Here is a tiny trained network, its code and every weight. The questions are about switching its units off for an input and a target symbol, where a switched-off unit gives its printed mean instead of its output.

import numpy as np


def w(rows, s, z=0):
    codes = np.array(rows[::2]) - 128.0
    scale = np.full(codes.shape[1], s)
    scale[-1] = z or s
    return codes * scale


def norm(h):
    return h / np.sqrt((h * h).mean(-1, keepdims=True) + 1e-5)


def f(y):
    return y / 2 * (1 + np.tanh(0.7978845608 * (y + 0.044715 * y**3)))


def softmax(a):
    e = np.exp(a - a.max(-1, keepdims=True))
    return e / e.sum(-1, keepdims=True)


def log_softmax(a):
    a = a - a.max(-1, keepdims=True)
    return a - np.log(np.exp(a).sum(-1, keepdims=True))


def net(x, mask):
    ids = ['γεηλμξπσφω'.index(c) for c in x.split()]
    T = len(ids)
    res = E[ids] + P[:T]
    r = norm(res)
    for j in range(2):
        rows = slice(4 * j, 4 * j + 4)
        q, k, v = (r @ M[0][rows].T for M in (Q, K, V))
        z = softmax(np.where(np.tri(T) > 0, q @ k.T / 4**0.5, -1e9)) @ v
        o = O[0][rows]
        res = res + np.where(mask[j], z, o[:, -1]) @ o[:, :-1]
    y = f(norm(res) @ A[0][:, :-1].T + A[0][:, -1])
    res = res + np.where(mask[2:14], y, B[0][:, -1]) @ B[0][:, :-1]
    return log_softmax(norm(res)[-1] @ U[:, :-1].T + U[:, -1])


Q, K, V, O, A, B = {}, {}, {}, {}, {}, {}
E = w([
[78,215,61,128],'γ',
[74,151,161,148],'ε',
[63,157,145,137],'η',
[172,184,185,91],'λ',
[71,152,162,146],'μ',
[94,137,176,175],'ξ',
[155,131,71,247],'π',
[135,38,81,80],'σ',
[74,152,162,148],'φ',
[174,99,169,91],'ω',
],0.011)
P = w([
[200,165,143,73],'0',
[149,173,190,95],'1',
[116,145,188,122],'2',
[76,121,178,134],'3',
[39,86,171,144],'4',
[2,60,161,158],'5',
],0.0049)
Q[0] = w([
[123,107,29,173],'head 0',
[21,135,141,99],'head 0',
[131,102,192,137],'head 0',
[141,90,145,61],'head 0',
[199,166,100,6],'head 1',
[84,128,85,229],'head 1',
[86,212,137,209],'head 1',
[165,42,72,132],'head 1',
],0.025)
K[0] = w([
[102,159,17,180],'head 0',
[47,26,161,129],'head 0',
[177,83,145,128],'head 0',
[152,105,116,39],'head 0',
[252,192,150,66],'head 1',
[41,98,49,171],'head 1',
[87,207,78,190],'head 1',
[104,20,96,68],'head 1',
],0.021)
V[0] = w([
[100,153,92,27],'head 0',
[19,92,108,201],'head 0',
[2,63,112,119],'head 0',
[159,112,157,232],'head 0',
[6,28,178,200],'head 1',
[113,108,145,86],'head 1',
[126,222,166,36],'head 1',
[55,149,180,145],'head 1',
],0.0052)
O[0] = w([
[114,150,144,173,85],'head 0',
[200,55,175,122,6],'head 0',
[201,77,137,178,54],'head 0',
[138,106,118,80,155],'head 0',
[104,255,87,103,144],'head 1',
[117,134,76,150,155],'head 1',
[161,57,60,155,226],'head 1',
[145,163,86,107,196],'head 1',
],0.0073,0.0018)
A[0] = w([
[91,131,164,72,167],'neuron 0',
[195,130,115,161,3],'neuron 1',
[122,98,108,152,75],'neuron 2',
[145,128,126,136,91],'neuron 3',
[234,127,152,169,2],'neuron 4',
[87,91,174,123,50],'neuron 5',
[112,86,150,164,81],'neuron 6',
[235,75,64,5,56],'neuron 7',
[52,56,128,129,131],'neuron 8',
[142,125,80,73,125],'neuron 9',
[166,174,144,152,66],'neuron 10',
[198,115,72,127,6],'neuron 11',
],0.017,0.0034)
B[0] = w([
[131,104,109,104,239],'neuron 0',
[146,161,97,128,134],'neuron 1',
[108,127,124,96,133],'neuron 2',
[123,128,137,118,118],'neuron 3',
[153,152,75,113,154],'neuron 4',
[84,152,134,155,197],'neuron 5',
[109,101,113,123,157],'neuron 6',
[153,129,172,4,196],'neuron 7',
[134,110,76,185,254],'neuron 8',
[128,99,169,108,148],'neuron 9',
[155,108,156,145,171],'neuron 10',
[165,114,140,134,127],'neuron 11',
],0.032,0.0078)
U = w([
[143,76,131,25,218],'γ',
[98,88,49,196,237],'ε',
[128,157,152,146,105],'η',
[164,110,162,170,8],'λ',
[86,254,121,103,166],'μ',
[247,186,82,137,142],'ξ',
[157,110,156,142,3],'π',
[16,93,197,137,4],'σ',
[131,183,161,153,109],'φ',
[157,119,159,142,35],'ω',
],0.015,0.0037)

Each question gives the input, a string of symbols that net reads in full, and the target symbol t.
The units are the heads (4 rows each of Q, K, V and O) and the neurons (one row each of A and B). Each row of codes is followed by its name. A weight is (code - 128) times the scale printed after its matrix; where a second scale follows, it is the last column's (O, A, B and U).
mask holds one flag per unit, heads first, then neurons. A switched-off unit (its flag False) gives its mean, the last column of its rows in O or B, instead of its output. The means were averaged over made-up inputs and are rounded, as every weight is.
A unit's drop is (log p(t) with every unit on - log p(t) with that unit switched off) / (log p(t) with every unit on - log p(t) with every unit switched off).
The circuit of an input: a set's keep is (log p(t) with only the set's units on - log p(t) with every unit switched off) / (log p(t) with every unit on - log p(t) with every unit switched off). Starting from the 12 units with the biggest drops (on a tie, the unit counted first), units are removed one at a time, each time the one whose removal leaves the highest keep (on an exact tie, the one counted first), for as long as the keep stays at least 0.8.
circuit, biggest first: the units of the circuit, biggest drop first
top k neurons: the k neurons with the biggest drops, biggest first
heads that matter: for each layer, one digit per head in row order, 1 if its drop is at least 0.15 and else 0, layers parted by /
input ω π λ π ω φ, target μ: circuit, biggest first -> [head 1]
input ω ω ω γ, target μ: circuit, biggest first -> [neuron 8; neuron 7]
input π σ η σ, target ε: heads that matter -> 11
input π ω ω π η, target σ: circuit, biggest first -> [head 1; neuron 8; head 0; neuron 7]
input λ γ ω σ ξ γ, target γ: top 2 neurons -> [neuron 8; neuron 5]
input γ π μ, target σ: circuit, biggest first -> [head 1; neuron 8; neuron 7]
input ω ω ω μ ω γ, target μ: circuit, biggest first -> [head 1; neuron 8; neuron 0]
input λ ω γ σ π, target ξ: heads that matter -> 10
input σ λ ε γ π γ, target σ: top 3 neurons -> [neuron 8; neuron 9; neuron 7]
input π γ ω π μ, target σ: circuit, biggest first -> [head 1; neuron 8; head 0; neuron 7]
input ξ ω φ, target μ: circuit, biggest first -> [neuron 8; head 1; neuron 7]
input ω φ ε ω π, target ξ: circuit, biggest first -> [head 0; head 1; neuron 4]
input π γ ε ω ξ η, target γ: top 2 neurons -> [neuron 8; neuron 5]
input ω ω η, target μ: circuit, biggest first -> [head 1; neuron 8; neuron 7]
input π ω π ε, target σ: top neuron -> [neuron 8]
input π ω ε μ ξ ε, target γ: top 3 neurons -> [neuron 8; neuron 5; neuron 4]
input σ η γ, target ξ: top 2 neurons -> [neuron 7; neuron 5]
input ε π γ, target σ: heads that matter -> 01
input φ π ω ω ω ε, target μ: heads that matter -> 01
input π π η, target σ: circuit, biggest first -> [head 1; neuron 8; neuron 7]
input π λ π ξ φ, target γ: heads that matter -> 11
input π λ λ, target ε: top neuron -> [neuron 7]
input η η γ, target ξ: top 3 neurons -> [neuron 5; neuron 7; neuron 11]
input π π ω ω, target ε: circuit, biggest first -> [head 0; head 1; neuron 8]
